Below is a small trained network, with its code and all its weights. Each question gives an input and a class and asks what happens when units are switched off, that is, made to give their printed mean instead of their output.

import numpy as np


def w(rows, s, z=0):
    codes = np.array(rows[::2]) - 128.0
    scale = np.full(codes.shape[1], s)
    scale[-1] = z or s
    return codes * scale


def f(y):
    return np.maximum(y, 0)


def log_softmax(a):
    a = a - a.max(-1, keepdims=True)
    return a - np.log(np.exp(a).sum(-1, keepdims=True))


def net(x, mask):
    res = np.array(x, float).reshape(1, 4) / 4 @ E
    y = f(res @ A[0][:, :-1].T + A[0][:, -1])
    res = res + np.where(mask, y, B[0][:, -1]) @ B[0][:, :-1]
    return log_softmax(res[-1] @ U[:, :-1].T + U[:, -1])


A, B = {}, {}
E = w([
[208,81,163,51,138,112,158,103,62,73,68],'x0',
[131,114,183,136,71,119,225,94,147,142,213],'x1',
[100,90,145,223,79,139,120,171,12,135,104],'x2',
[190,122,142,176,218,55,130,192,112,137,187],'x3',
],0.011)
A[0] = w([
[139,131,125,133,156,145,77,144,142,136,83,245],'n1',
[83,90,133,190,95,136,123,151,62,145,105,56],'n2',
[128,78,144,211,103,149,121,154,56,78,152,136],'n3',
[87,157,127,69,37,170,114,47,141,147,81,55],'n4',
[126,117,182,125,110,125,205,62,146,150,186,64],'n5',
[185,74,161,95,128,121,157,102,81,52,101,49],'n6',
[154,92,153,209,100,94,120,173,73,147,132,159],'n7',
[123,66,85,171,47,126,98,158,66,130,96,62],'n8',
[110,147,43,113,189,110,12,178,101,82,57,26],'n9',
[63,147,74,189,162,123,96,152,177,214,157,43],'n10',
[172,166,131,73,197,58,125,42,201,115,154,66],'n11',
[139,75,156,190,114,115,100,143,63,93,116,123],'n12',
[164,63,183,61,89,142,141,60,98,59,70,192],'n13',
[244,86,173,85,158,63,144,111,60,78,95,107],'n14',
[140,147,147,170,203,80,83,183,110,168,175,53],'n15',
[91,139,97,71,62,114,117,54,178,115,78,146],'n16',
[218,110,151,200,223,50,158,174,93,145,176,87],'n17',
[24,186,91,204,100,142,106,146,192,220,190,142],'n18',
[178,103,163,86,127,104,104,127,106,88,84,54],'n19',
[142,132,162,118,103,56,207,177,117,157,206,171],'n20',
[87,77,165,138,58,168,180,54,136,137,191,137],'n21',
[192,98,183,131,232,87,119,184,134,134,197,79],'n22',
[163,188,99,83,177,160,94,121,205,97,127,70],'n23',
[127,121,106,122,208,97,116,217,125,124,126,207],'n24',
[126,115,180,157,71,108,191,100,139,116,192,64],'n25',
[80,88,135,125,37,230,101,112,94,104,110,105],'n26',
[109,105,157,196,96,135,123,139,31,118,146,77],'n27',
[100,107,105,142,104,104,160,164,86,144,120,239],'n28',
[103,129,93,91,145,192,91,135,125,130,55,123],'n29',
[168,163,132,49,195,109,147,118,216,145,191,215],'n30',
[151,95,186,103,71,117,224,118,108,125,172,86],'n31',
],0.011,0.012)
B[0] = w([
[101,27,127,115,18,146,114,174,113,135,87,204],'n1',
[136,160,133,30,197,150,175,128,185,119,97,170],'n2',
[109,128,130,58,171,155,163,170,177,95,98,196],'n3',
[80,190,181,115,198,147,118,39,82,160,84,198],'n4',
[177,106,169,66,126,116,85,148,145,190,79,177],'n5',
[148,216,204,124,216,76,60,178,171,99,189,181],'n6',
[127,123,79,91,134,172,212,144,191,88,86,201],'n7',
[136,195,144,52,187,136,165,119,189,169,104,174],'n8',
[224,67,217,14,90,46,67,162,115,245,100,188],'n9',
[159,245,220,114,194,54,61,174,169,84,209,179],'n10',
[168,136,60,31,139,179,213,143,187,94,92,190],'n11',
[109,123,109,83,149,173,200,155,191,125,87,186],'n12',
[78,156,171,207,117,123,93,174,163,74,157,251],'n13',
[98,183,185,170,149,88,54,185,183,65,186,218],'n14',
[118,188,185,108,204,125,110,94,103,182,93,176],'n15',
[26,132,134,168,161,176,149,68,106,135,78,211],'n16',
[70,168,178,160,213,134,123,32,36,162,71,212],'n17',
[91,169,207,189,177,77,81,203,158,57,189,228],'n18',
[133,206,191,105,180,82,84,153,158,135,142,162],'n19',
[136,67,147,148,64,120,82,159,108,187,83,203],'n20',
[139,87,168,108,90,114,84,163,102,177,76,207],'n21',
[77,169,174,163,228,175,139,26,79,177,89,192],'n22',
[179,136,108,32,211,160,198,123,185,120,114,176],'n23',
[86,70,167,191,54,147,111,123,70,141,91,205],'n24',
[209,116,157,65,119,104,76,159,131,195,113,173],'n25',
[38,154,180,157,196,186,159,67,69,138,84,199],'n26',
[122,164,127,36,160,173,175,126,215,136,112,182],'n27',
[51,59,126,168,82,189,167,168,148,79,96,201],'n28',
[134,96,173,109,101,104,94,140,108,209,90,183],'n29',
[79,94,57,97,122,194,209,162,188,81,105,238],'n30',
[145,99,156,96,102,128,80,167,113,189,83,189],'n31',
],0.011,0.02)
U = w([
[134,139,105,73,138,139,204,137,167,104,121,52],'0',
[119,177,147,158,141,82,70,170,146,78,170,90],'1',
[100,160,137,146,154,135,132,47,64,165,104,93],'2',
[167,81,139,77,101,89,78,157,111,208,109,51],'3',
[84,57,105,188,69,151,157,169,121,78,120,225],'4',
[252,44,9,238,33,19,219,28,205,21,222,5],'5',
],0.02,0.017)

Each question gives the input, the list of numbers given to net, and the class t.
The units are the neurons (one row each of A and B). Each row of codes is followed by its name. A weight is (code - 128) times the scale printed after its matrix; where a second scale follows, it is the last column's (A, B and U).
mask holds one flag per neuron, in row order. A switched-off neuron (its flag False) gives its mean, the last column of its row in B, instead of its output. The means were averaged over made-up inputs and are rounded, as every weight is.
A unit's drop is (log p(t) with every unit on - log p(t) with that unit switched off) / (log p(t) with every unit on - log p(t) with every unit switched off).
The circuit of an input: a set's keep is (log p(t) with only the set's units on - log p(t) with every unit switched off) / (log p(t) with every unit on - log p(t) with every unit switched off). Starting from the 12 units with the biggest drops (on a tie, the unit counted first), units are removed one at a time, each time the one whose removal leaves the highest keep (on an exact tie, the one counted first), for as long as the keep stays at least 0.8.
units of the circuit, in order: the units of the circuit, biggest drop first
k most important neurons: the k neurons with the biggest drops, biggest first
drop of u: that unit's drop, to one decimal
input [5,7,-3,7], class 2: units of the circuit, in order	(n17)
input [-8,2,-8,6], class 0: 3 most important neurons	(n30; n11; n23)
input [7,-7,5,3], class 1: 2 most important neurons	(n14; n6)
input [-2,6,6,0], class 0: 4 most important neurons	(n7; n9; n27; n3)
input [-3,-1,-4,5], class 2: 2 most important neurons	(n22; n17)
input [-5,-6,-4,-3], class 3: 3 most important neurons	(n9; n13; n14)
input [5,4,-7,-8], class 2: 2 most important neurons	(n4; n16)
input [5,1,4,1], class 1: 4 most important neurons	(n14; n30; n6; n11)
input [-3,7,3,-7], class 2: 2 most important neurons	(n26; n4)
input [2,-5,3,-4], class 3: 4 most important neurons	(n9; n17; n22; n29)
input [-5,6,4,-5], class 3: 2 most important neurons	(n21; n13)
input [-1,7,6,-4], class 3: 4 most important neurons	(n21; n25; n30; n31)
input [4,3,-1,-4], class 1: 2 most important neurons	(n13; n17)
input [-4,3,4,0], class 0: units of the circuit, in order	(n7)
input [-5,-1,8,-8], class 0: 3 most important neurons	(n2; n17; n27)
input [-4,-8,5,-3], class 3: drop of n30	0.0
input [-1,-2,-7,-8], class 2: drop of n7	0.2
input [-3,-7,-1,7], class 2: drop of n15	0.2
